Below is a small trained network, with its code and all its weights. Each question gives an input and a class and asks what happens when units are switched off, that is, made to give their printed mean instead of their output.

import numpy as np


def w(rows, s, z=0):
    codes = np.array(rows[::2]) - 128.0
    scale = np.full(codes.shape[1], s)
    scale[-1] = z or s
    return codes * scale


def norm(h):
    return h / np.sqrt((h * h).mean(-1, keepdims=True) + 1e-5)


def f(y):
    return y / 2 * (1 + np.tanh(0.7978845608 * (y + 0.044715 * y**3)))


def log_softmax(a):
    a = a - a.max(-1, keepdims=True)
    return a - np.log(np.exp(a).sum(-1, keepdims=True))


def net(x, mask):
    res = np.array(x, float).reshape(1, 7) / 4 @ E
    u = 0
    for l in range(4):
        y = f(norm(res) @ A[l][:, :-1].T + A[l][:, -1])
        res = res + np.where(mask[u : u + 3], y, B[l][:, -1]) @ B[l][:, :-1]
        u += 3
    return log_softmax(norm(res)[-1] @ U[:, :-1].T + U[:, -1])


A, B = {}, {}
E = w([
[78,83,26,3,224,189],'x0',
[26,160,208,16,208,41],'x1',
[146,204,130,245,182,201],'x2',
[175,193,143,65,130,170],'x3',
[53,116,99,162,110,119],'x4',
[157,189,194,73,158,200],'x5',
[106,135,110,129,113,132],'x6',
],0.0053)
A[0] = w([
[102,58,167,142,2,178,31],'L0N1',
[125,111,49,131,169,134,58],'L0N2',
[85,126,75,79,168,177,251],'L0N3',
],0.0075,0.0023)
B[0] = w([
[167,111,159,35,94,120,174],'L0N1',
[116,204,136,109,224,215,147],'L0N2',
[226,2,158,211,211,29,253],'L0N3',
],0.0087,0.0038)
A[1] = w([
[119,151,191,80,2,50,6],'L1N1',
[95,133,120,178,50,138,62],'L1N2',
[160,30,54,93,66,169,132],'L1N3',
],0.0056,0.002)
B[1] = w([
[170,157,31,8,61,243,252],'L1N1',
[219,137,191,136,152,224,133],'L1N2',
[202,55,211,168,146,107,239],'L1N3',
],0.011,0.0022)
A[2] = w([
[21,204,169,199,195,100,96],'L2N1',
[139,145,40,216,159,251,51],'L2N2',
[100,176,253,206,25,31,252],'L2N3',
],0.0051,0.0019)
B[2] = w([
[255,114,196,94,43,177,210],'L2N1',
[229,204,67,189,137,168,192],'L2N2',
[236,127,82,12,13,224,251],'L2N3',
],0.0094,0.0017)
A[3] = w([
[2,101,149,60,92,156,110],'L3N1',
[69,129,157,90,79,129,7],'L3N2',
[108,70,64,16,69,75,209],'L3N3',
],0.0077,0.0017)
B[3] = w([
[170,179,18,145,141,91,154],'L3N1',
[191,226,57,1,154,178,132],'L3N2',
[91,190,119,51,132,138,253],'L3N3',
],0.0093,0.0053)
U = w([
[171,134,148,90,24,153,180],'0',
[139,42,181,174,160,55,253],'1',
[120,184,52,87,81,105,83],'2',
[54,99,139,81,177,2,3],'3',
[175,160,99,213,76,173,101],'4',
[154,156,39,250,151,156,23],'5',
],0.0084,0.003)

Each question gives the input, the list of numbers given to net, and the class t.
The units are the neurons (one row each of A and B). Each row of codes is followed by its name. A weight is (code - 128) times the scale printed after its matrix; where a second scale follows, it is the last column's (A, B and U).
mask holds one flag per neuron, layer by layer. A switched-off neuron (its flag False) gives its mean, the last column of its row in B, instead of its output. The means were averaged over made-up inputs and are rounded, as every weight is.
A unit's drop is (log p(t) with every unit on - log p(t) with that unit switched off) / (log p(t) with every unit on - log p(t) with every unit switched off).
The circuit of an input: a set's keep is (log p(t) with only the set's units on - log p(t) with every unit switched off) / (log p(t) with every unit on - log p(t) with every unit switched off). Starting from all 12 units, units are removed one at a time, each time the one whose removal leaves the highest keep (on an exact tie, the one counted first), for as long as the keep stays at least 0.8.
circuit, biggest first: the units of the circuit, biggest drop first
top k neurons: the k neurons with the biggest drops, biggest first
k most important neurons of layer l: the k neurons of layer l with the biggest drops, biggest first
drop when u is switched off: that unit's drop, to one decimal
input [4,4,7,0,-8,5,5], class 1: circuit, biggest first -> L0N3, L1N1, L3N3
input [6,-5,0,6,-1,2,-5], class 1: circuit, biggest first -> L0N3, L1N1
input [-4,5,6,-2,8,-1,-3], class 0: circuit, biggest first -> L2N3
input [-4,6,-2,-3,8,1,-8], class 2: circuit, biggest first -> L0N3, L3N1
input [5,-8,-3,-2,7,-3,-8], class 1: circuit, biggest first -> L1N3, L1N1
input [4,5,2,5,-3,5,1], class 1: circuit, biggest first -> L0N3, L1N1
input [0,4,5,-1,-7,-7,-5], class 0: circuit, biggest first -> L0N3, L1N1, L2N3
input [-3,7,7,-8,-3,3,-6], class 0: top 2 neurons -> L2N3, L0N3
input [1,2,-3,8,-8,6,2], class 3: top 3 neurons -> L2N3, L2N1, L1N1
input [-4,-2,-3,-6,2,-7,-5], class 0: top 3 neurons -> L0N3, L1N2, L1N3
input [-7,8,-6,6,-1,6,8], class 2: top 2 neurons -> L1N1, L3N1
input [5,-7,-8,8,-4,-7,6], class 1: 2 most important neurons of layer 1 -> L1N3, L1N1
input [-4,5,-5,7,-8,3,-4], class 2: 2 most important neurons of layer 1 -> L1N3, L1N1
input [-7,5,-5,1,-4,-4,4], class 2: top neuron -> L1N1
input [-7,2,-1,7,1,6,-3], class 2: 2 most important neurons of layer 2 -> L2N1, L2N2
input [-6,1,6,-4,6,4,6], class 0: 2 most important neurons of layer 2 -> L2N3, L2N1
input [-1,7,-8,5,7,7,2], class 2: 2 most important neurons of layer 3 -> L3N1, L3N2
input [7,-5,-4,5,-7,4,7], class 1: 2 most important neurons of layer 1 -> L1N1, L1N3
input [4,-1,6,5,-6,1,-3], class 5: drop when L2N2 is switched off -> 0.2
input [6,-1,-4,6,5,-7,6], class 1: drop when L1N3 is switched off -> 0.1
input [0,8,-7,-4,-3,3,4], class 2: drop when L1N3 is switched off -> 0.1
input [-2,5,-4,-3,-4,-8,1], class 2: drop when L3N1 is switched off -> 0.1
input [4,3,-8,4,-8,6,8], class 3: 2 most important neurons of layer 0 -> L0N3, L0N1
input [-5,5,1,-4,2,-6,0], class 0: top neuron -> L2N3
